Each row of numbers stands for one element and depends on some of the facts below. Use the named rows to name the rest.

Some rows with their names:
[-24   5 -41  -1 -32  19 -34 -14  -1   1  -2 -29  57  60  -2   6   2  19
  -4   3 -59  53 -80  69 -23  29  18 -52   9  14 -65] : <586>
[ 35 -27  12 -52  50  13 -15 -11  12  30 -21  30  14   3   4 -30  37 -16
 -20 -10 -20 -20 -22  18   2  47  -5  18  31  69  23] : <1325>
[ 11   3 -51 -40 -12  -4 -18  28   1  29  -7 -10  61  37   7 -27   4 -26
 -31  -4 -23  -5 -50  33 -33  42  -5  12  61   8   6] : <438>
[-11 -17 -22 -51  30 -31 -35  31 -16  31 -10 -35  18  30   3 -47  -6  -3
   1  -4  26 -10 -32 -23   4  47  -1 -27  19  25 -19] : <255>
[  6 -45 -48 -42 -23  36 -18  24 -41  42 -22 -16  72  44   7 -31  46   5
 -43   4 -26 -29 -45  51 -57  31 -19  -3  20   6  -4] : <1051>
[  9 -15 -40 -34 -19  25 -12  27 -16  29 -14 -14  66  44  10 -17  39 -26
 -34 -11 -24  -7 -56  32 -29  47 -10   2  49  16   3] : <1219>
[-27   3 -20 -34   6   0 -37  15 -57  17 -11 -48  35  52  25 -13 -16  27
 -23 -28  15 -16 -38  14   6  -5  20 -27  10  17 -20] : <1032>
[-25 -17 -26   0 -22  14 -64  12  -6  23   1 -22  41  54   2  -2 -16  -1
  20 -46   6 -35 -58   4  -6 -11 -14 -48  26  16 -21] : <350>
[-23 -47 -43 -31 -44   3 -13  32 -57  24 -14 -33  68  60  13  -7  -2  12
 -35  21 -59  18 -95  24 -41  57  13 -33  34  21 -37] : <1404>
[ 23  -5 -10 -24 -10  14   0  -1 -28   3  12  -8  65  33  37   2   3 -24
 -49 -16 -27  -7 -39  58  -6  -1  14   2  47  51  10] : <1345>
[-24 -19 -37   6 -28  24 -34   0 -22  17   6 -31  59  60 -20   9 -18  23
 -18  -6 -55  22 -85  36 -38  28  36 -44  39  22 -33] : <909>
[-23 -20  -4 -39  30   0 -30   3 -43  25 -11 -34  17  35  16 -37  -8  31
  -9 -22  27 -23 -17  11  18  15  16 -26  -1  36  -6] : <1131>
[ 27   2 -20 -40 -20  14 -22   5 -11  29 -11   2  54  34  14   2  13 -20
 -43 -11 -30 -13 -58  36 -15  23  10  18  45  38  -8] : <1222>
[ 17 -48 -15 -44  27  21  -3  11   8  40 -18   8  38  12  -4 -56  54 -22
  -7  -3   3 -21 -18  23  -4  78 -20   8  26  48  28] : <821>
[ 22  -7  -8 -25 -11  14   0  -1 -28   3  13  -8  66  33  37   2   1 -23
 -49 -18 -25  -6 -40  57  -6  -1  15   2  48  51  10] : <1108>
[-20 -15 -32 -42  -8   2 -34  45 -49  25 -16 -51  36  53  12 -14  17  -9
 -18 -23  13 -10 -58 -18  -1  31   1 -36  17  10 -38] : <481>
[-14  -7 -20  -1  -4   4 -62   5 -10  13  -7 -33  29  59  -1  10   8  16
   5 -44  -2 -22 -58  -8 -24  -8 -11 -54  25  26 -13] : <151>
[ 31 -33   4 -51  16  18 -14  -8  16  49  -4  26  33   4   1 -43  17 -28
  -9  -5   5 -32 -19  33  19  59   0  26  25  65  12] : <1035>
[ -2   4  -9 -49  -7  -8 -45  24 -44  25 -12 -37  28  45  16   4 -11  -5
 -26 -23   6 -14 -59 -13  12   9  21 -19  17  32 -48] : <613>
[-27 -17 -44 -25 -26   9 -40  11 -59  39 -23 -44  32  72  13 -20  39  16
   6 -22  18 -34 -56   1 -21  15 -29 -31  27   7 -19] : <943>
[ 17 -10 -32  -6 -12  36 -34   5  13  23   5 -10  71  39 -15  -1  17  -3
 -33 -24 -26 -11 -47  44 -41  16   8 -16  32  23   3] : <452>

Some facts about the elements:
η: belongs to class; ρ: sits directly inside; Ω: is of sort
<421> η:graskos
<1116> η:dreren ρ:<1009> Ω:c
<1377> η:pleredo ρ:<405> Ω:b
<627> η:tetin
<793> η:tetin ρ:<1309> Ω:d
<99> η:bravur
<813> η:bazik ρ:<586> Ω:a
<895> η:naban ρ:<452> Ω:f
<1339> η:graskos ρ:<1072> Ω:d
<909> η:bravur
<55> η:pleredo ρ:<560> Ω:c
<255> η:graskos ρ:<1009> Ω:e
<1148> η:pleredo ρ:<1009> Ω:e
<1382> η:bazik ρ:<405> Ω:c
<12> η:naban ρ:<99> Ω:f
<503> η:graskos ρ:<1281> Ω:f
<1172> η:bravur ρ:<432> Ω:b
<1403> η:dreren
<821> η:pleredo ρ:<627> Ω:d
<1219> η:bazik ρ:<432> Ω:d
<550> η:naban ρ:<663> Ω:b
<798> η:dreren ρ:<1403> Ω:f
<43> η:pleredo ρ:<350> Ω:f
<1183> η:bravur ρ:<432> Ω:c
<595> η:graskos ρ:<586> Ω:f
<1286> η:bazik ρ:<452> Ω:d
<835> η:pleredo ρ:<1403> Ω:e
<575> η:graskos ρ:<529> Ω:d
<1072> η:tetin
<1221> η:pleredo ρ:<421> Ω:b
<639> η:bravur ρ:<350> Ω:b
<943> η:naban ρ:<452> Ω:b
<936> η:bravur ρ:<99> Ω:d
<1192> η:naban ρ:<627> Ω:a
<878> η:bravur ρ:<646> Ω:e
<465> η:bravur ρ:<889> Ω:c
<1020> η:bravur ρ:<432> Ω:a
<438> η:bazik ρ:<1403> Ω:e
<1309> η:dreren
<1281> η:tetin
<699> η:bazik ρ:<663> Ω:a
<1120> η:graskos ρ:<151> Ω:a
<413> η:bravur ρ:<1281> Ω:c
<680> η:dreren ρ:<646> Ω:g
<1190> η:dreren ρ:<586> Ω:b
<452> η:bazik
<446> η:graskos ρ:<894> Ω:a
<1060> η:dreren ρ:<646> Ω:c
<350> η:naban
<293> η:pleredo ρ:<627> Ω:e
<954> η:graskos ρ:<1309> Ω:a
<339> η:naban ρ:<663> Ω:f
<326> η:pleredo ρ:<405> Ω:e
<1051> η:bazik ρ:<1309> Ω:b
<679> η:pleredo ρ:<529> Ω:a
<646> η:bazik
<1035> η:pleredo ρ:<663> Ω:c
<686> η:graskos ρ:<350> Ω:a
<466> η:bravur ρ:<1309> Ω:c
<1404> η:bravur ρ:<1309> Ω:d
<938> η:naban ρ:<894> Ω:f
<1345> η:bazik ρ:<909> Ω:a
<778> η:bazik ρ:<151> Ω:c
<1325> η:pleredo ρ:<529> Ω:c
<1081> η:bravur ρ:<889> Ω:e
<1042> η:dreren ρ:<350> Ω:f
<586> η:bravur
<1213> η:tetin ρ:<421> Ω:g
<876> η:bravur ρ:<1009> Ω:d
<838> η:bravur ρ:<1403> Ω:b
<965> η:naban ρ:<452> Ω:c
<261> η:graskos ρ:<909> Ω:d
<585> η:bazik ρ:<529> Ω:e
<398> η:tetin ρ:<1403> Ω:a
<405> η:tetin
<460> η:graskos ρ:<909> Ω:e
<349> η:graskos ρ:<99> Ω:g
<641> η:bravur ρ:<586> Ω:f
<872> η:dreren ρ:<151> Ω:d
<1239> η:graskos ρ:<646> Ω:b
<613> η:dreren ρ:<1072> Ω:c
<481> η:dreren ρ:<421> Ω:d
<1145> η:bravur ρ:<1403> Ω:c
<410> η:dreren ρ:<99> Ω:a
<1197> η:pleredo ρ:<586> Ω:f
<188> η:bazik ρ:<151> Ω:f
<777> η:graskos ρ:<151> Ω:g
<462> η:bravur ρ:<646> Ω:d
<1222> η:bazik ρ:<909> Ω:c
<365> η:tetin ρ:<421> Ω:c
<404> η:graskos ρ:<889> Ω:b
<110> η:bazik ρ:<560> Ω:f
<1006> η:bazik ρ:<1072> Ω:d
<432> η:dreren
<1311> η:naban ρ:<560> Ω:e
<894> η:bravur
<68> η:graskos ρ:<889> Ω:f
<946> η:pleredo ρ:<529> Ω:b
<986> η:tetin ρ:<452> Ω:e
<1277> η:graskos ρ:<894> Ω:d
<1001> η:graskos ρ:<646> Ω:a
<1009> η:dreren
<1361> η:bazik ρ:<405> Ω:d
<1178> η:tetin ρ:<663> Ω:d
<1083> η:naban ρ:<586> Ω:d
<663> η:pleredo
<652> η:graskos ρ:<432> Ω:c
<889> η:graskos
<1131> η:graskos ρ:<909> Ω:g
<10> η:graskos ρ:<1072> Ω:e
<135> η:tetin ρ:<663> Ω:g
<560> η:naban
<1155> η:bazik ρ:<1281> Ω:g
<1318> η:naban ρ:<560> Ω:g
<1115> η:bravur ρ:<627> Ω:b
<1399> η:bazik ρ:<586> Ω:d
<785> η:graskos ρ:<627> Ω:b
<596> η:naban ρ:<889> Ω:c
<1092> η:bravur ρ:<350> Ω:e
<1233> η:naban ρ:<99> Ω:a
<1108> η:bazik ρ:<405> Ω:a
<529> η:pleredo
<775> η:bravur ρ:<894> Ω:c
<310> η:dreren ρ:<99> Ω:b
<1153> η:bazik ρ:<151> Ω:b
<544> η:pleredo ρ:<894> Ω:e
<151> η:naban
<1076> η:dreren ρ:<529> Ω:g
<1032> η:dreren ρ:<1009> Ω:g
<887> η:graskos ρ:<1309> Ω:e
<1394> η:tetin ρ:<1072> Ω:b
<344> η:pleredo ρ:<350> Ω:c

Name these rows:
No name comes twice in this set of rows, the named rows included.
[ -6  -5   1 -18 -19 -20 -25  -1 -52   4   8 -32  36  54  55   9 -13  -6
 -14 -29  12 -21 -47   8  14 -18  -2 -32  33  56 -11]	<1192>
[  0   3  -3 -16 -29 -22 -19  -7 -52  11  17 -42  43  60  48  10  -9  -2
 -17 -27  25 -21 -46   8  18 -10   5 -30  32  60 -10]	<1233>
[-15 -13 -13 -10 -29   3   2  -9 -63   2  12 -29  54  55  34  15 -33   4
 -36   1 -54  28 -78  48  -2  11  43 -28  55  52 -24]	<1020>
[  1   1 -27 -28  -5  25 -15  -3 -26  21 -10  -8  62  42  23 -14   5  10
 -43 -18 -23 -15 -36  65 -24  10   9  10  36  21  17]	<1155>
[-24   3 -20 -22 -15  -9 -39  -4 -49  17 -13 -33  33  64  39  -7  -9  29
  -7 -28  13 -33 -44  16  -3 -10  -7 -23  20  26  -3]	<1318>
[ 20 -64   2 -36  31  39   9  -7 -12  33   4  18  35   6  11 -49  40 -41
  -2 -11  -1 -26 -10  43  18  34 -15   3  34  65  15]	<43>
[-31  -4 -47 -42  -5  16 -35  22 -54  24 -26 -55  30  64  11 -31  44  11
  -2 -17  16   2 -42  21  -4  17 -16 -39  -6 -11 -63]	<1190>
[-27 -10 -46 -35 -13  18 -32  24 -67  46 -13 -64  37  68  -6 -28  31  13
 -14 -21  31 -18 -46   0  -9  28   5 -32  15   4 -39]	<310>
[-31 -20 -48 -23 -34  15 -39  12 -58  47 -19 -41  38  73  12 -26  25   7
  13 -22  27 -37 -54   8  -9  17 -27 -26  30   3 -23]	<550>
[ 16 -44 -10 -14  19  43 -25 -11  41  47  14  15  53   8 -30 -48  15 -15
   9 -19  13 -31  -8  47   2  54   1  -5  14  50  23]	<663>
[ -7 -30   1 -40  20   5 -13   0 -45  12  -1 -36  16  34  27 -29  36 -15
   5 -12  24   6 -22  15  34  15 -10 -44 -13  50 -56]	<595>
[-30 -23 -47 -22 -35  12 -13  18 -50  23 -14 -36  56  66   5  -5   7   0
 -22   8 -54  27 -96  23 -26  57  21 -27  55  17 -32]	<876>
[ 21   8 -12 -28 -12  10   1  -8 -14  -8   8  -6  63  33  49  -1  19 -25
 -40 -10 -29  17 -34  78   5   0   0  -4  25  45 -12]	<813>
[-25 -15 -50 -20 -46   9  -8  16 -54  33  -9 -44  59  70   0  -7   6   1
 -24   9 -38  26 -94  23 -21  68  27 -24  56  21 -31]	<936>
[  7   1 -44 -40 -21  18 -12  18  -4  15 -21 -13  65  42  20 -20  54 -29
 -26  -5 -26  10 -53  53 -18  46 -21  -2  26   9 -20]	<1399>

The same elements again, as new rows of numbers:
Known rows:
[ 18  12  19 -25   5  -4  10   6  -7  20 -20   6   5   3] : <575>
[-33  19   3 -14  -6  -1 -42  14 -18  15  42  -8 -13  -2] : <1233>
[-58  24  18   6 -32  35   0  -4 -10  17  40  57 -20 -37] : <99>
[  4  -4  16 -31  19 -14  11  16   3  14  -4  35 -21  -5] : <349>
[ 21   9  18 -29   4  -4  11   5  -6  17 -17   6   5   3] : <1339>
[-14  10 -27 -13  31  37 -14 -18   5  29 -36 -51  16  -5] : <1221>
[-45  -3  -7 -18 -18  17   7   7   9  25  19  78 -12  -7] : <421>
[ 15  -2   3  35  20  10   7  26 -14  -3 -29 -10  17 -12] : <188>
[ 23  15 -37  43  20  -2 -12 -11  -7  20 -16 -49  32  -7] : <1051>
[  8  28  43 -16 -12   8   2  -5 -16   2   7 -17  -3 -30] : <876>
[-22   3  25 -28   9  43  11   8   0 -18 -76  -8  -7  15] : <835>
[ 19  -6 -20  24   3 -20  14 -29  40 -17 -14 -41 -11  32] : <1222>
[-44  -1  -7 -17 -19  19   8   7   9  27  18  80 -13  -7] : <889>
[ -7  27  25 -16 -28 -15   2 -47  36 -12  31 -29 -30  21] : <465>
[-42   1 -18 -11  40  36 -20   2   3  21 -29  -9   0  -7] : <679>
[ -4 -71  32 -80 -13  17   0 -35  -2 -60  79  41   2 -34] : <641>
[ 43 -16  -6  35  -9 -34   6  32 -20 -33 -34  -3  15  39] : <986>
[-14  17  31 -20 -13  12 -18  29 -24   3  20 -10 -11  -5] : <339>
[  4  16  37 -30 -15  -3   5   3  -6 -12 -34  28  -3  35] : <887>
[  6   5  24 -24   9  -1  -1  11  -8  11  -8  23   6  11] : <503>
[ -2  -3 -25  38  29  -4 -18   7  -8   5  -4  -9  17  -7] : <1108>

Rows to name:
No name comes twice in this set of rows, the named rows included.
[-13  15  44 -36 -34   5 -13  14 -21 -28  -3  -8 -18  20]	<1311>
[  11  -81    7 -101  -20    9   -1  -23   -8  -54   73    8   -6  -23]	<1083>
[ 46 -19 -42  37  -5 -59   8  -8  30 -19   3 -38  -5  59]	<365>
[-59   3   0 -18 -37  28 -13  20  -8  12  47  44 -28 -21]	<560>
[ 23 -14 -47  55  21 -42 -24  29 -18   9  10  -4  22  18]	<398>
[  7  -8  15 -34  21 -14  11  12   3  10  -3  34 -21  -5]	<1131>
[ -15 -101   -6  -92   28   52    9  -23   14  -52   11   28    3  -23]	<1197>
[-32 -14 -28  38  -4  28  14  18   3   7  -2  44   1 -28]	<452>

